Below is a small trained network, with its code and all its weights. Each question gives an input and a target symbol and asks what happens when units are switched off, that is, made to give their printed mean instead of their output.

import numpy as np


def w(rows, s, z=0):
    codes = np.array(rows[::2]) - 128.0
    scale = np.full(codes.shape[1], s)
    scale[-1] = z or s
    return codes * scale


def f(y):
    return y / 2 * (1 + np.tanh(0.7978845608 * (y + 0.044715 * y**3)))


def softmax(a):
    e = np.exp(a - a.max(-1, keepdims=True))
    return e / e.sum(-1, keepdims=True)


def log_softmax(a):
    a = a - a.max(-1, keepdims=True)
    return a - np.log(np.exp(a).sum(-1, keepdims=True))


def net(x, mask):
    ids = ['αβγδεζηλξπτφψω'.index(c) for c in x.split()]
    T = len(ids)
    res = E[ids] + P[:T]
    u = 0
    for l in range(2):
        r = res
        for j in range(2):
            rows = slice(4 * j, 4 * j + 4)
            q, k, v = (r @ M[l][rows].T for M in (Q, K, V))
            z = softmax(np.where(np.tri(T) > 0, q @ k.T / 4**0.5, -1e9)) @ v
            o = O[l][rows]
            res = res + np.where(mask[u + j], z, o[:, -1]) @ o[:, :-1]
        u += 2
        y = f(res @ A[l][:, :-1].T + A[l][:, -1])
        res = res + np.where(mask[u : u + 8], y, B[l][:, -1]) @ B[l][:, :-1]
        u += 8
    return log_softmax(res[-1] @ U[:, :-1].T + U[:, -1])


Q, K, V, O, A, B = {}, {}, {}, {}, {}, {}
E = w([
[111,34,143,176,103,173,139,75,193],'α',
[207,108,95,102,89,202,121,115,121],'β',
[127,93,115,221,151,151,85,129,176],'γ',
[175,134,156,87,130,116,158,176,223],'δ',
[186,142,169,167,116,74,83,78,77],'ε',
[119,142,103,151,119,148,43,108,204],'ζ',
[90,144,144,131,104,162,65,157,93],'η',
[87,149,130,191,157,78,99,187,178],'λ',
[119,162,132,118,60,140,96,130,208],'ξ',
[91,130,117,220,135,117,125,193,119],'π',
[170,111,171,1,64,200,121,175,156],'τ',
[133,121,147,129,53,162,147,164,110],'φ',
[220,99,209,138,208,138,167,147,55],'ψ',
[238,72,119,53,203,113,96,166,160],'ω',
],0.016)
P = w([
[107,82,87,80,151,87,92,132,85],'0',
[81,226,58,150,80,209,147,197,130],'1',
[126,199,86,163,70,206,131,183,136],'2',
[147,190,82,184,87,203,108,155,155],'3',
[86,225,124,167,152,170,152,133,202],'4',
[120,223,142,176,148,172,154,122,194],'5',
[132,201,168,184,115,167,119,110,212],'6',
[151,180,171,197,137,148,115,130,197],'7',
[166,180,198,202,139,144,102,126,190],'8',
[191,150,210,214,123,134,102,129,185],'9',
[203,134,222,211,132,134,75,131,179],'10',
[205,127,220,215,126,112,97,151,169],'11',
[226,118,240,198,130,109,81,157,153],'12',
[254,105,242,189,120,110,47,126,155],'13',
],0.0067)
Q[0] = w([
[65,125,137,92,134,98,180,103,96],'L0H1',
[95,138,95,71,188,96,137,102,91],'L0H1',
[157,82,195,140,123,115,82,145,123],'L0H1',
[118,2,125,101,151,60,132,51,88],'L0H1',
[182,98,142,149,98,138,137,143,178],'L0H2',
[88,159,112,103,117,118,127,94,173],'L0H2',
[88,108,156,93,184,95,210,73,152],'L0H2',
[84,145,208,145,122,159,136,207,181],'L0H2',
],0.0099)
K[0] = w([
[150,196,44,128,131,128,147,145,168],'L0H1',
[119,172,48,107,103,162,110,176,144],'L0H1',
[89,50,166,118,118,55,96,127,112],'L0H1',
[129,144,8,76,133,112,123,203,124],'L0H1',
[136,122,138,119,157,68,86,101,114],'L0H2',
[162,205,101,148,135,184,129,187,101],'L0H2',
[87,179,74,144,92,187,171,112,95],'L0H2',
[210,159,160,118,155,102,84,84,119],'L0H2',
],0.011)
V[0] = w([
[91,41,52,167,64,203,140,96,148],'L0H1',
[97,28,192,179,174,135,154,147,146],'L0H1',
[71,237,87,156,49,120,116,111,44],'L0H1',
[159,124,63,192,202,176,192,132,60],'L0H1',
[215,165,131,44,134,81,141,101,240],'L0H2',
[66,104,98,101,94,122,217,245,153],'L0H2',
[49,229,110,78,123,152,39,75,99],'L0H2',
[179,111,186,56,3,230,164,92,39],'L0H2',
],0.008)
O[0] = w([
[114,2,134,147,125,85,101,122,179,59],'L0H1',
[94,124,160,163,113,188,153,113,168,159],'L0H1',
[229,118,160,119,132,59,83,84,152,120],'L0H1',
[160,119,170,125,216,168,120,207,141,129],'L0H1',
[149,138,26,112,176,71,216,77,186,207],'L0H2',
[146,122,218,79,158,53,210,112,54,3],'L0H2',
[100,152,112,111,23,109,69,179,77,78],'L0H2',
[145,99,93,186,98,181,155,71,44,84],'L0H2',
],0.0088,0.005)
A[0] = w([
[82,141,124,165,156,75,125,183,91,98],'L0N1',
[130,86,164,155,159,107,112,50,151,2],'L0N2',
[135,167,81,165,156,127,160,120,158,54],'L0N3',
[75,146,112,56,59,1,96,134,179,42],'L0N4',
[131,66,96,166,179,119,65,168,110,76],'L0N5',
[124,142,161,138,100,88,162,130,171,62],'L0N6',
[131,163,161,199,148,73,122,112,101,171],'L0N7',
[148,107,115,97,161,92,200,89,112,46],'L0N8',
],0.0092,0.0041)
B[0] = w([
[145,137,170,139,123,167,146,2,113,158],'L0N1',
[118,181,115,129,109,119,135,140,107,131],'L0N2',
[162,120,171,63,92,94,120,84,70,255],'L0N3',
[124,107,105,174,188,142,149,146,42,185],'L0N4',
[169,136,134,29,106,142,125,84,125,173],'L0N5',
[108,120,131,96,142,220,109,124,94,149],'L0N6',
[160,113,70,128,116,197,99,116,163,214],'L0N7',
[75,161,169,160,87,128,83,86,165,142],'L0N8',
],0.0081,0.0054)
Q[1] = w([
[140,138,202,180,115,142,150,56,78],'L1H1',
[157,136,142,225,160,186,78,71,205],'L1H1',
[171,62,125,84,104,158,136,213,137],'L1H1',
[103,107,96,108,85,168,161,129,39],'L1H1',
[104,127,189,116,156,161,57,120,77],'L1H2',
[108,103,160,115,83,150,55,80,155],'L1H2',
[10,105,147,86,111,72,150,127,16],'L1H2',
[158,48,165,122,168,206,130,42,253],'L1H2',
],0.0068)
K[1] = w([
[76,140,122,172,109,122,84,121,124],'L1H1',
[87,141,127,76,83,165,180,42,103],'L1H1',
[160,80,115,62,181,128,83,101,132],'L1H1',
[112,94,153,133,177,117,133,144,104],'L1H1',
[150,116,71,69,136,97,147,123,133],'L1H2',
[134,123,148,91,189,172,149,95,108],'L1H2',
[182,254,75,172,85,167,171,130,206],'L1H2',
[154,134,128,117,147,105,85,82,52],'L1H2',
],0.0081)
V[1] = w([
[180,112,203,101,114,93,143,165,102],'L1H1',
[91,182,125,96,132,61,87,127,123],'L1H1',
[145,49,113,206,136,109,104,155,183],'L1H1',
[211,96,115,61,172,155,107,157,165],'L1H1',
[116,152,83,77,114,223,127,110,255],'L1H2',
[88,176,212,98,119,130,73,137,149],'L1H2',
[70,200,100,152,181,116,135,158,140],'L1H2',
[171,119,187,166,108,122,163,140,148],'L1H2',
],0.0079)
O[1] = w([
[99,145,141,130,114,154,127,84,110,8],'L1H1',
[122,149,103,90,121,174,138,110,171,30],'L1H1',
[98,128,126,138,123,114,93,149,140,69],'L1H1',
[96,155,109,254,124,92,157,91,141,244],'L1H1',
[208,88,125,132,137,180,138,66,161,18],'L1H2',
[97,150,150,121,130,136,77,54,127,89],'L1H2',
[128,143,108,122,186,145,86,124,170,5],'L1H2',
[101,145,191,130,112,116,154,136,152,41],'L1H2',
],0.011,0.0029)
A[1] = w([
[103,142,231,177,107,170,111,1,141,20],'L1N1',
[190,53,125,123,165,218,104,79,201,2],'L1N2',
[172,193,123,146,169,112,128,119,73,37],'L1N3',
[68,156,182,125,83,42,97,83,97,38],'L1N4',
[78,199,192,121,146,143,58,117,189,243],'L1N5',
[169,74,57,138,162,91,143,204,78,7],'L1N6',
[102,225,123,193,58,193,192,174,216,144],'L1N7',
[123,174,95,76,118,57,122,113,201,63],'L1N8',
],0.0062,0.004)
B[1] = w([
[113,157,83,104,57,138,169,254,204,214],'L1N1',
[54,165,212,87,117,42,95,162,94,231],'L1N2',
[117,146,106,40,163,132,49,160,97,148],'L1N3',
[146,131,92,108,134,91,83,68,171,174],'L1N4',
[162,104,132,158,113,208,204,86,60,232],'L1N5',
[85,186,171,123,79,206,180,102,211,188],'L1N6',
[196,74,148,114,211,80,75,127,91,255],'L1N7',
[88,138,151,120,100,111,124,94,55,148],'L1N8',
],0.0073,0.0085)
U = w([
[68,1,161,121,128,136,62,144,171,165],'α',
[168,70,83,140,99,127,158,131,95,121],'β',
[113,168,205,126,105,133,88,154,190,125],'γ',
[118,137,139,37,159,105,126,87,155,103],'δ',
[209,159,127,122,88,113,6,151,119,201],'ε',
[138,104,25,110,130,154,41,155,157,116],'ζ',
[80,109,144,97,95,108,74,111,56,167],'η',
[90,117,119,136,189,205,106,98,74,66],'λ',
[91,145,75,99,122,116,100,210,153,40],'ξ',
[105,167,135,165,70,173,153,110,150,97],'π',
[144,91,100,23,103,147,136,173,123,135],'τ',
[83,93,197,128,91,50,106,174,79,39],'φ',
[143,143,204,136,187,166,112,175,97,67],'ψ',
[121,132,99,92,179,45,168,85,180,254],'ω',
],0.005,0.0027)

Each question gives the input, a string of symbols that net reads in full, and the target symbol t.
The units are the heads (4 rows each of Q, K, V and O) and the neurons (one row each of A and B). Each row of codes is followed by its name. A weight is (code - 128) times the scale printed after its matrix; where a second scale follows, it is the last column's (O, A, B and U).
mask holds one flag per unit, layer by layer, with each layer's heads first. A switched-off unit (its flag False) gives its mean, the last column of its rows in O or B, instead of its output. The means were averaged over made-up inputs and are rounded, as every weight is.
A unit's drop is (log p(t) with every unit on - log p(t) with that unit switched off) / (log p(t) with every unit on - log p(t) with every unit switched off).
The circuit of an input: a set's keep is (log p(t) with only the set's units on - log p(t) with every unit switched off) / (log p(t) with every unit on - log p(t) with every unit switched off). Starting from the 12 units with the biggest drops (on a tie, the unit counted first), units are removed one at a time, each time the one whose removal leaves the highest keep (on an exact tie, the one counted first), for as long as the keep stays at least 0.8.
circuit, biggest first: the units of the circuit, biggest drop first
k most important neurons: the k neurons with the biggest drops, biggest first
heads that matter: for each layer, one digit per head in row order, 1 if its drop is at least 0.15 and else 0, layers parted by /
input ω π τ, target ω: circuit, biggest first => (L0H2; L1H1)
input δ τ π ω β, target ω: heads that matter => 01 / 00
input ξ ξ τ β ψ ε ψ ω, target ξ: heads that matter => 11 / 01
input ω π φ π η, target ω: heads that matter => 01 / 00
input φ τ α β, target φ: circuit, biggest first => (L0H2; L1H2; L0H1)
input τ π η, target τ: circuit, biggest first => (L1H1; L0H2; L1H2)
input α ε β λ α φ β ψ φ γ, target α: circuit, biggest first => (L0H1; L1H1)
input α λ λ φ τ π λ ψ π α γ π τ π, target α: circuit, biggest first => (L0H1; L1H1)
input π ε ε, target π: heads that matter => 01 / 11
input τ δ ε δ, target τ: heads that matter => 11 / 11
input ε τ η λ ω ε λ, target ε: circuit, biggest first => (L0H1; L0H2; L1H2; L0N3)
input α γ ζ, target α: heads that matter => 10 / 00
input ψ ω α ε π π τ π α τ, target α: heads that matter => 10 / 00
input ε π π ε τ β β δ, target ε: circuit, biggest first => (L0H2; L0H1; L1N7)
input β φ τ, target β: heads that matter => 01 / 01
input ε ε π ε ε, target ε: heads that matter => 11 / 00
input γ ε β γ π π φ λ ε, target γ: heads that matter => 11 / 01
input ω ζ π τ ε π λ π ω, target ω: heads that matter => 01 / 10
input τ ξ τ ε ε, target τ: circuit, biggest first => (L1H1; L0H2; L0H1; L1H2)
input β τ τ ε ζ π, target β: most important neuron => (L1N2)
input λ ε φ ω π τ ξ β α ψ ε α β, target λ: heads that matter => 11 / 01
input λ ε β β φ ε β φ π π γ ψ α π, target λ: heads that matter => 11 / 01
input τ ξ τ φ, target τ: most important neuron => (L0N8)
input π π π, target π: heads that matter => 11 / 11
input λ β π ψ τ ω ε φ π γ ψ τ π, target λ: circuit, biggest first => (L0H2; L1H2; L0H1)
input λ π γ, target λ: 2 most important neurons => (L0N4; L1N5)
input γ φ λ π ε, target γ: circuit, biggest first => (L1H2; L0H2; L1N1)
input ω ζ γ τ α ω λ π, target ω: circuit, biggest first => (L0H2)
input φ π π ζ τ ω ψ τ ψ π, target ψ: heads that matter => 10 / 00
